Below are the code and all the weights of a small trained network. Each question names an input and a class and asks about switching units off, where a switched-off unit gives its printed mean instead of its output.

import numpy as np


def w(rows, s, z=0):
    codes = np.array(rows[::2]) - 128.0
    scale = np.full(codes.shape[1], s)
    scale[-1] = z or s
    return codes * scale


def norm(h):
    return h / np.sqrt((h * h).mean(-1, keepdims=True) + 1e-5)


def f(y):
    return y / 2 * (1 + np.tanh(0.7978845608 * (y + 0.044715 * y**3)))


def log_softmax(a):
    a = a - a.max(-1, keepdims=True)
    return a - np.log(np.exp(a).sum(-1, keepdims=True))


def net(x, mask):
    res = np.array(x, float).reshape(1, 5) / 4 @ E
    u = 0
    for l in range(4):
        y = f(norm(res) @ A[l][:, :-1].T + A[l][:, -1])
        res = res + np.where(mask[u : u + 8], y, B[l][:, -1]) @ B[l][:, :-1]
        u += 8
    return log_softmax(norm(res)[-1] @ U[:, :-1].T + U[:, -1])


A, B = {}, {}
E = w([
[201,179,170,109,39,37,110,102,102,99,134,223],'x0',
[136,121,125,134,116,132,127,133,123,125,132,117],'x1',
[119,139,125,115,141,131,128,122,127,128,124,143],'x2',
[171,2,83,68,166,92,117,41,98,158,127,129],'x3',
[155,108,116,108,142,150,241,190,95,239,230,209],'x4',
],0.0084)
A[0] = w([
[109,203,126,138,108,145,166,252,140,151,124,144,76],'L0N1',
[147,112,110,128,133,158,130,125,90,133,162,147,32],'L0N2',
[116,135,104,94,147,120,125,120,138,124,100,138,103],'L0N3',
[121,97,111,123,115,120,100,94,126,107,91,113,54],'L0N4',
[135,179,127,145,87,100,136,139,122,127,120,149,7],'L0N5',
[116,229,132,158,122,146,90,189,126,85,116,91,168],'L0N6',
[136,145,117,128,104,92,126,131,145,131,106,149,125],'L0N7',
[128,127,138,112,102,102,91,132,145,101,100,145,82],'L0N8',
],0.011,0.002)
B[0] = w([
[158,170,142,218,200,133,85,5,81,109,183,47,245],'L0N1',
[109,174,69,90,142,66,134,147,242,118,98,93,148],'L0N2',
[166,98,192,170,84,148,125,163,133,120,126,63,132],'L0N3',
[142,204,58,89,191,176,81,109,99,110,147,116,168],'L0N4',
[161,148,97,2,105,158,46,229,130,39,148,112,174],'L0N5',
[89,87,99,17,101,78,226,205,191,201,64,187,235],'L0N6',
[151,97,110,201,30,170,140,84,88,94,92,188,155],'L0N7',
[99,131,207,121,90,105,168,23,115,175,122,90,169],'L0N8',
],0.0069,0.011)
A[1] = w([
[228,203,164,118,62,14,136,106,124,103,165,233,140],'L1N1',
[159,16,86,115,117,116,188,198,112,187,168,244,54],'L1N2',
[133,226,177,205,128,201,139,220,69,93,229,174,5],'L1N3',
[246,163,137,83,38,2,99,88,97,104,101,216,111],'L1N4',
[127,104,127,184,108,55,66,97,111,172,96,205,114],'L1N5',
[98,85,145,137,181,125,123,143,137,70,107,134,26],'L1N6',
[52,165,196,153,45,181,118,229,165,70,55,125,121],'L1N7',
[149,57,132,171,143,121,61,103,98,56,109,178,112],'L1N8',
],0.0087,0.0011)
B[1] = w([
[153,77,92,15,95,228,11,215,76,45,179,134,230],'L1N1',
[84,171,179,99,82,130,196,182,184,118,68,165,168],'L1N2',
[140,108,124,176,104,205,4,42,197,123,117,80,179],'L1N3',
[100,203,189,159,135,41,219,44,159,91,254,147,249],'L1N4',
[90,175,106,121,147,97,119,90,140,111,151,167,142],'L1N5',
[88,165,88,168,66,139,58,136,132,114,141,141,130],'L1N6',
[163,80,158,99,141,120,222,196,129,169,174,210,173],'L1N7',
[151,197,166,172,48,137,135,134,124,132,82,23,144],'L1N8',
],0.008,0.014)
A[2] = w([
[141,171,185,139,123,156,136,165,139,192,126,183,128],'L2N1',
[168,96,120,103,128,190,7,181,49,90,81,125,3],'L2N2',
[91,116,147,163,102,112,66,122,113,62,228,194,51],'L2N3',
[152,126,111,79,64,74,106,170,121,114,116,212,78],'L2N4',
[116,89,95,141,153,109,190,219,173,218,14,186,63],'L2N5',
[187,162,114,155,65,60,136,204,172,103,111,209,48],'L2N6',
[50,82,102,25,123,131,190,183,102,116,166,128,142],'L2N7',
[103,130,90,68,127,104,147,140,122,149,29,53,215],'L2N8',
],0.011,0.0015)
B[2] = w([
[77,27,101,87,143,62,109,86,132,114,119,117,154],'L2N1',
[148,33,117,84,114,134,88,154,129,140,159,188,167],'L2N2',
[151,80,63,161,135,112,104,138,136,194,5,116,233],'L2N3',
[86,103,170,151,163,184,189,130,133,108,206,109,194],'L2N4',
[225,168,44,217,79,81,46,149,132,178,46,89,233],'L2N5',
[87,119,138,87,173,216,183,72,118,120,141,146,182],'L2N6',
[98,198,138,109,99,107,166,149,159,138,98,165,250],'L2N7',
[140,105,79,133,99,187,92,167,126,112,148,131,191],'L2N8',
],0.011,0.012)
A[3] = w([
[70,122,194,177,247,152,174,141,102,157,159,49,87],'L3N1',
[147,114,99,110,155,93,60,71,110,110,128,142,117],'L3N2',
[146,146,165,114,136,97,76,93,95,100,176,147,141],'L3N3',
[124,34,151,122,126,166,32,186,82,70,133,121,66],'L3N4',
[171,140,154,188,113,116,61,125,129,104,89,113,191],'L3N5',
[61,89,233,80,160,135,209,174,133,119,118,178,140],'L3N6',
[156,125,184,174,113,39,119,78,46,108,115,127,2],'L3N7',
[129,71,185,183,132,50,78,187,154,171,50,176,130],'L3N8',
],0.014,0.00093)
B[3] = w([
[99,152,126,221,239,74,84,93,176,36,155,83,220],'L3N1',
[135,99,150,95,91,147,88,137,109,100,146,122,227],'L3N2',
[102,58,107,131,195,147,140,163,110,222,26,84,206],'L3N3',
[216,101,179,116,130,180,83,112,103,188,192,165,253],'L3N4',
[87,110,119,97,140,105,210,160,124,117,167,180,233],'L3N5',
[155,210,187,112,131,8,168,59,107,112,222,218,254],'L3N6',
[57,124,186,140,109,158,160,155,102,87,45,86,179],'L3N7',
[142,159,63,202,72,151,136,195,131,163,115,128,200],'L3N8',
],0.013,0.0089)
U = w([
[129,162,8,182,70,98,163,236,171,192,62,124,193],'0',
[185,17,141,72,115,212,46,142,83,169,194,137,157],'1',
[91,183,187,43,105,30,253,98,120,106,202,225,166],'2',
[10,41,200,71,103,131,182,123,36,91,1,35,2],'3',
[68,133,110,227,246,97,108,100,166,70,165,48,65],'4',
],0.0079,0.0018)

Each question gives the input, the list of numbers given to net, and the class t.
The units are the neurons (one row each of A and B). Each row of codes is followed by its name. A weight is (code - 128) times the scale printed after its matrix; where a second scale follows, it is the last column's (A, B and U).
mask holds one flag per neuron, layer by layer. A switched-off neuron (its flag False) gives its mean, the last column of its row in B, instead of its output. The means were averaged over made-up inputs and are rounded, as every weight is.
A unit's drop is (log p(t) with every unit on - log p(t) with that unit switched off) / (log p(t) with every unit on - log p(t) with every unit switched off).
The circuit of an input: a set's keep is (log p(t) with only the set's units on - log p(t) with every unit switched off) / (log p(t) with every unit on - log p(t) with every unit switched off). Starting from the 12 units with the biggest drops (on a tie, the unit counted first), units are removed one at a time, each time the one whose removal leaves the highest keep (on an exact tie, the one counted first), for as long as the keep stays at least 0.8.
circuit, biggest first: the units of the circuit, biggest drop first
most important unit: the unit with the biggest drop
k most important neurons: the k neurons with the biggest drops, biggest first
top k neurons in layer l: the k neurons of layer l with the biggest drops, biggest first
drop when u is switched off: that unit's drop, to one decimal
input [6,7,1,-7,2], class 1: circuit, biggest first : (L1N1)
input [-7,0,8,-1,3], class 4: 2 most important neurons : (L1N1; L0N6)
input [0,-3,5,4,1], class 0: 2 most important neurons : (L1N1; L1N4)
input [0,5,3,-7,1], class 4: 3 most important neurons : (L1N1; L0N1; L2N5)
input [-6,-4,0,6,2], class 0: 3 most important neurons : (L0N1; L1N4; L1N1)
input [0,-8,-4,5,0], class 1: 2 most important neurons : (L0N6; L1N4)
input [6,6,-3,7,-2], class 3: 2 most important neurons : (L1N4; L0N6)
input [-8,-4,-5,4,-2], class 1: top 2 neurons in layer 0 : (L0N6; L0N1)
input [6,-2,-7,7,-1], class 3: 2 most important neurons : (L0N6; L1N4)
input [7,-8,-5,7,-2], class 3: 2 most important neurons : (L1N4; L0N6)
input [-1,-4,5,-8,6], class 4: 2 most important neurons : (L0N1; L1N1)
input [0,-1,5,5,-6], class 1: top 2 neurons in layer 0 : (L0N4; L0N1)
input [-8,-3,-4,3,-2], class 1: 2 most important neurons : (L1N4; L0N6)
input [-3,5,2,-6,4], class 4: circuit, biggest first : (L0N1)
input [-1,3,0,0,2], class 4: 2 most important neurons : (L1N1; L0N6)
input [-2,-7,-3,8,8], class 0: 2 most important neurons : (L2N5; L1N4)
input [-5,-6,-2,3,2], class 0: 2 most important neurons : (L0N1; L1N4)
input [-2,2,-4,-8,2], class 4: 2 most important neurons : (L0N1; L1N1)
input [8,-2,-1,5,-4], class 3: drop when L1N4 is switched off : 0.9
input [6,-1,5,-3,4], class 1: most important unit : L1N1
input [1,0,4,2,-5], class 3: drop when L1N1 is switched off : 0.8
input [-7,-5,5,7,-7], class 1: drop when L1N4 is switched off : 2.0
input [-6,3,1,5,4], class 0: drop when L0N1 is switched off : 1.0
